Below are the code and all the weights of a small trained network. Each question names an input and a target symbol and asks about switching units off, where a switched-off unit gives its printed mean instead of its output.

import numpy as np


def w(rows, s, z=0):
    codes = np.array(rows[::2]) - 128.0
    scale = np.full(codes.shape[1], s)
    scale[-1] = z or s
    return codes * scale


def f(y):
    return np.maximum(y, 0)


def softmax(a):
    e = np.exp(a - a.max(-1, keepdims=True))
    return e / e.sum(-1, keepdims=True)


def log_softmax(a):
    a = a - a.max(-1, keepdims=True)
    return a - np.log(np.exp(a).sum(-1, keepdims=True))


def net(x, mask):
    ids = ['ΓΔΛΞΣΦΨαεηθτω'.index(c) for c in x.split()]
    T = len(ids)
    res = E[ids] + P[:T]
    u = 0
    for l in range(2):
        q, k, v = (res @ M[l].T for M in (Q, K, V))
        z = softmax(np.where(np.tri(T) > 0, q @ k.T / 3**0.5, -1e9)) @ v
        res = res + np.where(mask[u], z, O[l][:, -1]) @ O[l][:, :-1]
        u += 1
        y = f(res @ A[l][:, :-1].T + A[l][:, -1])
        res = res + np.where(mask[u : u + 4], y, B[l][:, -1]) @ B[l][:, :-1]
        u += 4
    return log_softmax(res[-1] @ U[:, :-1].T + U[:, -1])


Q, K, V, O, A, B = {}, {}, {}, {}, {}, {}
E = w([
[109,186,208,79,144,104,84,136,119],'Γ',
[177,102,61,44,90,75,173,136,97],'Δ',
[177,139,169,97,26,152,77,149,88],'Λ',
[57,204,117,101,46,205,114,141,110],'Ξ',
[113,216,117,133,143,101,68,85,159],'Σ',
[181,176,29,221,160,116,119,112,198],'Φ',
[122,77,175,167,181,223,81,58,97],'Ψ',
[21,121,53,54,122,163,254,161,146],'α',
[156,59,94,127,159,151,71,159,190],'ε',
[77,73,86,165,170,96,24,143,119],'η',
[58,84,178,192,74,65,161,141,138],'θ',
[167,150,99,179,211,93,170,207,100],'τ',
[99,65,124,83,107,71,149,54,209],'ω',
],0.0074)
P = w([
[215,185,187,131,114,188,54,124,198],'0',
[176,170,172,129,132,148,57,115,188],'1',
[164,146,154,117,144,132,64,112,186],'2',
[139,151,143,120,130,117,90,127,153],'3',
[117,131,137,113,132,97,82,121,142],'4',
[71,120,109,98,121,91,78,114,150],'5',
[42,120,95,100,109,80,115,113,132],'6',
[46,103,74,80,105,50,111,99,135],'7',
[39,97,68,76,105,31,100,108,115],'8',
[26,88,82,81,101,4,116,99,119],'9',
[74,97,109,92,127,67,86,89,137],'10',
],0.002)
Q[0] = w([
[168,43,4,206,174,68,237,246,181],'L0H1',
[161,149,170,82,98,162,147,91,161],'L0H1',
[82,103,133,60,114,119,62,60,116],'L0H1',
],0.035)
K[0] = w([
[192,136,169,161,213,255,95,103,138],'L0H1',
[162,147,140,97,89,86,162,161,220],'L0H1',
[87,55,128,97,138,86,181,42,109],'L0H1',
],0.025)
V[0] = w([
[193,165,69,15,175,180,226,126,110],'L0H1',
[169,111,109,76,99,61,156,73,144],'L0H1',
[156,203,92,92,118,117,99,247,162],'L0H1',
],0.012)
O[0] = w([
[243,192,159,104,155,247,170,188,193,7],'L0H1',
[158,93,174,76,147,128,63,164,234,195],'L0H1',
[158,139,159,218,160,93,255,178,160,161],'L0H1',
],0.007,0.0021)
A[0] = w([
[103,76,236,188,62,98,143,144,183,197],'L0N1',
[86,193,215,118,224,38,113,186,108,99],'L0N2',
[143,57,197,167,190,217,165,8,72,1],'L0N3',
[103,202,178,123,123,56,103,107,206,216],'L0N4',
],0.015,0.00071)
B[0] = w([
[203,2,142,177,52,176,142,90,103,230],'L0N1',
[110,168,214,151,240,110,172,137,17,235],'L0N2',
[50,193,215,176,77,106,113,138,240,142],'L0N3',
[147,170,138,60,92,136,121,27,197,253],'L0N4',
],0.0095,0.0064)
Q[1] = w([
[75,192,165,82,12,202,149,142,83],'L1H1',
[78,105,63,107,222,179,124,159,123],'L1H1',
[74,136,251,165,100,109,142,132,179],'L1H1',
],0.02)
K[1] = w([
[69,183,206,81,4,129,158,174,119],'L1H1',
[82,89,65,71,186,166,188,125,114],'L1H1',
[90,156,208,217,133,184,80,101,132],'L1H1',
],0.019)
V[1] = w([
[41,77,157,154,166,117,115,218,204],'L1H1',
[57,153,156,42,37,182,255,83,117],'L1H1',
[190,174,167,59,12,36,190,151,79],'L1H1',
],0.0086)
O[1] = w([
[95,51,154,172,214,235,136,204,78,30],'L1H1',
[32,184,137,102,2,107,227,146,112,253],'L1H1',
[93,214,134,129,31,27,150,161,73,223],'L1H1',
],0.0045,0.0042)
A[1] = w([
[123,188,107,124,20,146,61,160,55,5],'L1N1',
[165,98,3,208,144,62,122,125,245,190],'L1N2',
[136,226,5,222,188,72,152,60,212,103],'L1N3',
[230,153,70,76,85,30,80,221,58,157],'L1N4',
],0.014,0.0024)
B[1] = w([
[169,151,133,157,162,254,110,165,106,255],'L1N1',
[160,219,73,179,77,67,83,184,111,197],'L1N2',
[116,57,117,135,204,183,179,33,181,186],'L1N3',
[121,74,187,111,162,4,122,154,189,203],'L1N4',
],0.013,0.0099)
U = w([
[124,239,181,104,129,85,145,92,96,153],'Γ',
[119,102,122,88,131,48,169,148,162,151],'Δ',
[230,86,183,126,157,159,93,160,165,77],'Λ',
[134,193,106,121,134,210,170,193,136,148],'Ξ',
[112,76,126,43,145,156,78,69,176,117],'Σ',
[153,146,94,164,136,112,151,106,152,71],'Φ',
[69,142,169,189,85,123,131,128,169,50],'Ψ',
[48,145,58,88,88,118,255,191,132,253],'α',
[143,174,94,163,99,89,93,167,96,152],'ε',
[32,59,101,146,143,105,56,95,62,182],'η',
[160,57,129,170,49,126,182,107,74,119],'θ',
[150,130,139,179,205,108,206,161,57,24],'τ',
[127,117,81,59,45,111,81,89,157,176],'ω',
],0.0068,0.0056)

Each question gives the input, a string of symbols that net reads in full, and the target symbol t.
The units are the heads (3 rows each of Q, K, V and O) and the neurons (one row each of A and B). Each row of codes is followed by its name. A weight is (code - 128) times the scale printed after its matrix; where a second scale follows, it is the last column's (O, A, B and U).
mask holds one flag per unit, layer by layer, with each layer's heads first. A switched-off unit (its flag False) gives its mean, the last column of its rows in O or B, instead of its output. The means were averaged over made-up inputs and are rounded, as every weight is.
A unit's drop is (log p(t) with every unit on - log p(t) with that unit switched off) / (log p(t) with every unit on - log p(t) with every unit switched off).
The circuit of an input: a set's keep is (log p(t) with only the set's units on - log p(t) with every unit switched off) / (log p(t) with every unit on - log p(t) with every unit switched off). Starting from all 10 units, units are removed one at a time, each time the one whose removal leaves the highest keep (on an exact tie, the one counted first), for as long as the keep stays at least 0.8.
circuit, biggest first: the units of the circuit, biggest drop first
most important unit: the unit with the biggest drop
k most important neurons: the k neurons with the biggest drops, biggest first
top k neurons in layer l: the k neurons of layer l with the biggest drops, biggest first
input Δ η Λ Σ Σ Ψ ω Γ, target Σ: top 2 neurons in layer 1	[L1N2 L1N1]
input Γ Γ ε Γ Γ ε Ψ, target Ψ: top neuron in layer 1	[L1N1]
input θ ε Λ Λ Ψ α Γ Γ, target Ξ: top 2 neurons in layer 1	[L1N4 L1N3]
input θ ε θ Ξ Ψ ω τ Λ, target Σ: circuit, biggest first	[L0H1 L1N2]
input Ψ Δ Λ Φ, target Λ: top 3 neurons in layer 0	[L0N2 L0N4 L0N3]
input ε η Σ Λ θ η θ Λ Σ, target Σ: circuit, biggest first	[L1N3 L0N4 L0N1]
input ε ε Γ τ η Γ ε, target ε: circuit, biggest first	[L1N2 L0N2 L1H1 L1N3]
input Ξ Γ Σ Δ Ψ Λ Γ η, target Λ: circuit, biggest first	[L1N1 L0H1 L1N4 L1H1]
input ω Ψ Σ θ Λ ε η Ξ ε, target η: 3 most important neurons	[L0N4 L0N1 L1N1]
input Φ Λ Δ α Λ Φ Φ Γ Ξ Δ, target Δ: top 2 neurons in layer 1	[L1N4 L1N1]
input ω τ Ψ Γ Λ, target Σ: 4 most important neurons	[L0N3 L1N1 L1N2 L0N2]
input Δ α Λ η Ψ Φ Γ θ Λ Σ Λ, target η: circuit, biggest first	[L0N3 L1H1 L0H1]
input Γ Γ Ψ Ξ ε Σ Λ, target θ: 2 most important neurons	[L0N3 L0N1]
input Δ Σ θ ω Λ ε Γ Γ Λ ω Ψ, target Σ: top neuron in layer 0	[L0N3]
input Σ Λ Λ Ψ ω, target Σ: top 2 neurons in layer 0	[L0N3 L0N4]
input Λ Δ Γ Ψ θ Γ α η α Γ Δ, target Λ: 4 most important neurons	[L1N1 L1N4 L0N2 L1N2]
input Λ Ξ ε Δ Ξ, target Ξ: circuit, biggest first	[L1H1 L1N1]
input θ Γ ω Ψ, target Σ: 2 most important neurons	[L1N2 L1N1]
input Γ Γ ε Ξ Γ Λ Γ Λ, target Λ: circuit, biggest first	[L1N1 L1N4 L1H1 L0N2]
input Σ Γ Γ Ψ Γ θ, target η: most important unit	L0N3
input τ Λ Ξ α ε Ψ ε, target Ξ: circuit, biggest first	[L0H1 L1N1 L1H1]
input Γ θ Ψ θ Φ Ψ η, target η: top 2 neurons in layer 0	[L0N4 L0N1]
input ω Λ Λ Γ Ψ Δ θ Σ Γ Ξ, target η: 2 most important neurons	[L0N3 L1N1]
input θ Φ ε, target ε: circuit, biggest first	[L1N2 L0N2 L1H1]
input Ξ Ψ α Γ η Γ Γ Λ Γ Φ Λ, target Ξ: 2 most important neurons	[L0N3 L1N4]
input Δ Σ Λ Γ α, target α: top 2 neurons in layer 0	[L0N4 L0N1]
input Γ ω Λ Δ Λ ε Ξ Λ Σ Ξ Ψ, target Λ: circuit, biggest first	[L0H1]
input Ξ Λ η Γ ω Δ Γ Δ Δ α Σ, target Σ: 4 most important neurons	[L1N3 L0N4 L0N1 L1N2]
input ω Γ Γ Φ Γ θ Σ Γ θ Ψ Γ, target η: top 2 neurons in layer 0	[L0N3 L0N2]
input Φ Σ Φ θ Δ ε α Ψ, target Ξ: circuit, biggest first	[L0H1 L1N4]
